Below are the code and all the weights of a small trained network. Each question names an input and a class and asks about switching units off, where a switched-off unit gives its printed mean instead of its output.

import numpy as np


def w(rows, s, z=0):
    codes = np.array(rows[::2]) - 128.0
    scale = np.full(codes.shape[1], s)
    scale[-1] = z or s
    return codes * scale


def f(y):
    return np.maximum(y, 0)


def log_softmax(a):
    a = a - a.max(-1, keepdims=True)
    return a - np.log(np.exp(a).sum(-1, keepdims=True))


def net(x, mask):
    res = np.array(x, float).reshape(1, 4) / 4 @ E
    y = f(res @ A[0][:, :-1].T + A[0][:, -1])
    res = res + np.where(mask, y, B[0][:, -1]) @ B[0][:, :-1]
    return log_softmax(res[-1] @ U[:, :-1].T + U[:, -1])


A, B = {}, {}
E = w([
[247,177,68,241,23,213,3],'x0',
[181,180,237,201,155,201,207],'x1',
[40,66,182,135,80,193,96],'x2',
[79,210,80,172,112,149,106],'x3',
],0.0064)
A[0] = w([
[108,155,82,156,148,118,141,128],'neuron 1',
[38,138,56,220,121,140,181,134],'neuron 2',
[134,144,172,131,97,152,163,94],'neuron 3',
[120,119,138,121,152,75,170,214],'neuron 4',
[152,198,210,124,179,165,124,37],'neuron 5',
[65,67,160,137,3,163,163,82],'neuron 6',
[94,86,157,192,56,149,185,4],'neuron 7',
[128,80,41,175,142,178,137,139],'neuron 8',
[126,114,192,195,121,94,128,68],'neuron 9',
[89,102,91,132,77,65,100,40],'neuron 10',
],0.011,0.0028)
B[0] = w([
[172,58,140,156,62,175,122,183],'neuron 1',
[146,83,122,195,90,99,202,205],'neuron 2',
[60,70,3,129,221,78,105,184],'neuron 3',
[85,118,198,183,110,161,212,254],'neuron 4',
[106,214,98,75,226,140,46,221],'neuron 5',
[253,169,211,78,58,121,153,217],'neuron 6',
[171,138,140,83,76,138,76,176],'neuron 7',
[94,68,153,93,142,81,174,204],'neuron 8',
[81,121,57,148,214,134,120,170],'neuron 9',
[64,133,33,72,154,188,51,202],'neuron 10',
],0.0067,0.0058)
U = w([
[133,170,116,133,83,132,180,242],'0',
[87,75,81,253,127,162,177,169],'1',
[43,150,55,103,217,180,59,1],'2',
],0.0072,0.0029)

Each question gives the input, the list of numbers given to net, and the class t.
The units are the neurons (one row each of A and B). Each row of codes is followed by its name. A weight is (code - 128) times the scale printed after its matrix; where a second scale follows, it is the last column's (A, B and U).
mask holds one flag per neuron, in row order. A switched-off neuron (its flag False) gives its mean, the last column of its row in B, instead of its output. The means were averaged over made-up inputs and are rounded, as every weight is.
A unit's drop is (log p(t) with every unit on - log p(t) with that unit switched off) / (log p(t) with every unit on - log p(t) with every unit switched off).
The circuit of an input: a set's keep is (log p(t) with only the set's units on - log p(t) with every unit switched off) / (log p(t) with every unit on - log p(t) with every unit switched off). Starting from all 10 units, units are removed one at a time, each time the one whose removal leaves the highest keep (on an exact tie, the one counted first), for as long as the keep stays at least 0.8.
units of the circuit, in order: the units of the circuit, biggest drop first
top k neurons: the k neurons with the biggest drops, biggest first
drop when u is switched off: that unit's drop, to one decimal
input [0,-5,-7,8], class 1: top neuron	neuron 2
input [-2,-5,-3,8], class 1: top 2 neurons	neuron 2; neuron 5
input [3,7,5,-4], class 2: units of the circuit, in order	neuron 5; neuron 3
input [1,6,-5,3], class 2: units of the circuit, in order	neuron 5; neuron 6
input [-7,-8,-7,8], class 1: top 2 neurons	neuron 4; neuron 2
input [6,6,4,4], class 2: top 4 neurons	neuron 5; neuron 3; neuron 4; neuron 9
input [-1,3,8,2], class 0: top 2 neurons	neuron 6; neuron 7
input [7,6,4,-1], class 2: top 2 neurons	neuron 5; neuron 3
input [1,8,4,-4], class 2: top 2 neurons	neuron 5; neuron 3
input [-1,8,-5,-2], class 2: units of the circuit, in order	neuron 5; neuron 3
input [1,-6,7,5], class 0: top 2 neurons	neuron 6; neuron 2
input [2,-7,8,7], class 0: top 2 neurons	neuron 6; neuron 2
input [-4,1,7,1], class 0: top 2 neurons	neuron 6; neuron 7
input [7,-4,8,5], class 0: units of the circuit, in order	neuron 6
input [5,5,2,2], class 2: top 3 neurons	neuron 5; neuron 4; neuron 3
input [2,-6,7,4], class 0: drop when neuron 8 is switched off	0.0
input [2,0,6,5], class 0: drop when neuron 6 is switched off	0.6
input [-7,-6,7,8], class 1: drop when neuron 7 is switched off	0.1
input [2,-3,8,2], class 0: drop when neuron 6 is switched off	0.7
input [0,8,-5,6], class 2: units of the circuit, in order	neuron 5
